Below are the code and all the weights of a small trained network. Each question names an input and a class and asks about switching units off, where a switched-off unit gives its printed mean instead of its output.

import numpy as np


def w(rows, s, z=0):
    codes = np.array(rows[::2]) - 128.0
    scale = np.full(codes.shape[1], s)
    scale[-1] = z or s
    return codes * scale


def f(y):
    return np.maximum(y, 0)


def log_softmax(a):
    a = a - a.max(-1, keepdims=True)
    return a - np.log(np.exp(a).sum(-1, keepdims=True))


def net(x, mask):
    res = np.array(x, float).reshape(1, 8) / 4 @ E
    y = f(res @ A[0][:, :-1].T + A[0][:, -1])
    res = res + np.where(mask, y, B[0][:, -1]) @ B[0][:, :-1]
    return log_softmax(res[-1] @ U[:, :-1].T + U[:, -1])


A, B = {}, {}
E = w([
[147,240,173,68,221],'x0',
[224,118,85,212,167],'x1',
[108,1,189,109,218],'x2',
[128,127,127,128,131],'x3',
[130,125,126,123,129],'x4',
[131,128,128,130,128],'x5',
[146,112,5,43,128],'x6',
[127,126,125,127,127],'x7',
],0.0059)
A[0] = w([
[140,246,103,150,5,26],'neuron 1',
[7,126,179,51,54,48],'neuron 2',
[226,109,93,225,174,27],'neuron 3',
[125,27,111,171,11,10],'neuron 4',
[113,36,167,109,208,15],'neuron 5',
[104,146,217,216,123,118],'neuron 6',
[154,215,148,87,231,6],'neuron 7',
],0.011,0.013)
B[0] = w([
[116,34,157,131,212,209],'neuron 1',
[219,206,131,149,159,193],'neuron 2',
[207,226,147,127,179,174],'neuron 3',
[17,210,178,86,164,188],'neuron 4',
[123,33,143,149,188,170],'neuron 5',
[127,116,72,100,111,253],'neuron 6',
[5,190,115,183,117,157],'neuron 7',
],0.027,0.0057)
U = w([
[115,58,170,155,184,2],'0',
[39,177,163,143,116,11],'1',
[197,172,139,154,134,8],'2',
[123,120,114,126,99,252],'3',
[122,113,124,114,96,250],'4',
[122,114,122,124,97,237],'5',
[129,110,130,120,97,224],'6',
[121,108,4,29,120,51],'7',
],0.011,0.0098)

Each question gives the input, the list of numbers given to net, and the class t.
The units are the neurons (one row each of A and B). Each row of codes is followed by its name. A weight is (code - 128) times the scale printed after its matrix; where a second scale follows, it is the last column's (A, B and U).
mask holds one flag per neuron, in row order. A switched-off neuron (its flag False) gives its mean, the last column of its row in B, instead of its output. The means were averaged over made-up inputs and are rounded, as every weight is.
A unit's drop is (log p(t) with every unit on - log p(t) with that unit switched off) / (log p(t) with every unit on - log p(t) with every unit switched off).
The circuit of an input: a set's keep is (log p(t) with only the set's units on - log p(t) with every unit switched off) / (log p(t) with every unit on - log p(t) with every unit switched off). Starting from all 7 units, units are removed one at a time, each time the one whose removal leaves the highest keep (on an exact tie, the one counted first), for as long as the keep stays at least 0.8.
circuit, biggest first: the units of the circuit, biggest drop first
most important unit: the unit with the biggest drop
top k neurons: the k neurons with the biggest drops, biggest first
drop of u: that unit's drop, to one decimal
input [8,8,0,-5,6,-4,5,1], class 1: circuit, biggest first -> (neuron 7)
input [-7,-8,-7,-5,8,-1,-7,-4], class 2: top 3 neurons -> (neuron 2; neuron 5; neuron 7)
input [2,-7,6,3,4,-7,1,6], class 2: top 2 neurons -> (neuron 2; neuron 1)
input [-6,6,-5,6,1,4,2,-1], class 1: top 3 neurons -> (neuron 4; neuron 2; neuron 6)
input [5,8,-5,6,-6,8,7,0], class 2: top 3 neurons -> (neuron 3; neuron 6; neuron 4)
input [-7,-8,3,1,8,4,7,7], class 2: top 2 neurons -> (neuron 2; neuron 7)
input [8,-6,-8,-6,5,2,-4,1], class 0: top 2 neurons -> (neuron 1; neuron 4)
input [-7,8,1,-5,5,-3,-6,-2], class 2: top 2 neurons -> (neuron 3; neuron 7)
input [5,5,6,-3,7,7,-8,4], class 7: top 2 neurons -> (neuron 6; neuron 1)
input [-7,-7,-2,-6,-4,2,-3,-3], class 1: top 2 neurons -> (neuron 4; neuron 3)
input [-5,-8,-6,-7,6,0,7,6], class 2: top 2 neurons -> (neuron 2; neuron 6)
input [5,-8,7,0,0,-2,4,-3], class 2: top 2 neurons -> (neuron 2; neuron 1)
input [3,8,-6,1,2,-4,6,7], class 2: top 2 neurons -> (neuron 3; neuron 6)
input [-7,-5,8,6,-8,-3,3,5], class 0: circuit, biggest first -> (neuron 5)
input [-7,7,-5,6,1,4,3,5], class 1: top 2 neurons -> (neuron 4; neuron 2)
input [1,-2,8,7,-8,-7,8,-8], class 0: top 2 neurons -> (neuron 5; neuron 6)
input [-8,6,-2,5,-7,-8,8,4], class 1: drop of neuron 4 -> 0.8
input [-8,-1,-3,0,-6,8,5,-2], class 1: drop of neuron 4 -> 0.8
input [-8,1,-3,0,6,-4,-2,-2], class 1: drop of neuron 4 -> 0.9
input [0,-5,-7,3,-1,5,-6,-3], class 0: drop of neuron 4 -> 0.0
input [8,-2,-1,6,5,3,-4,6], class 1: most important unit -> neuron 7
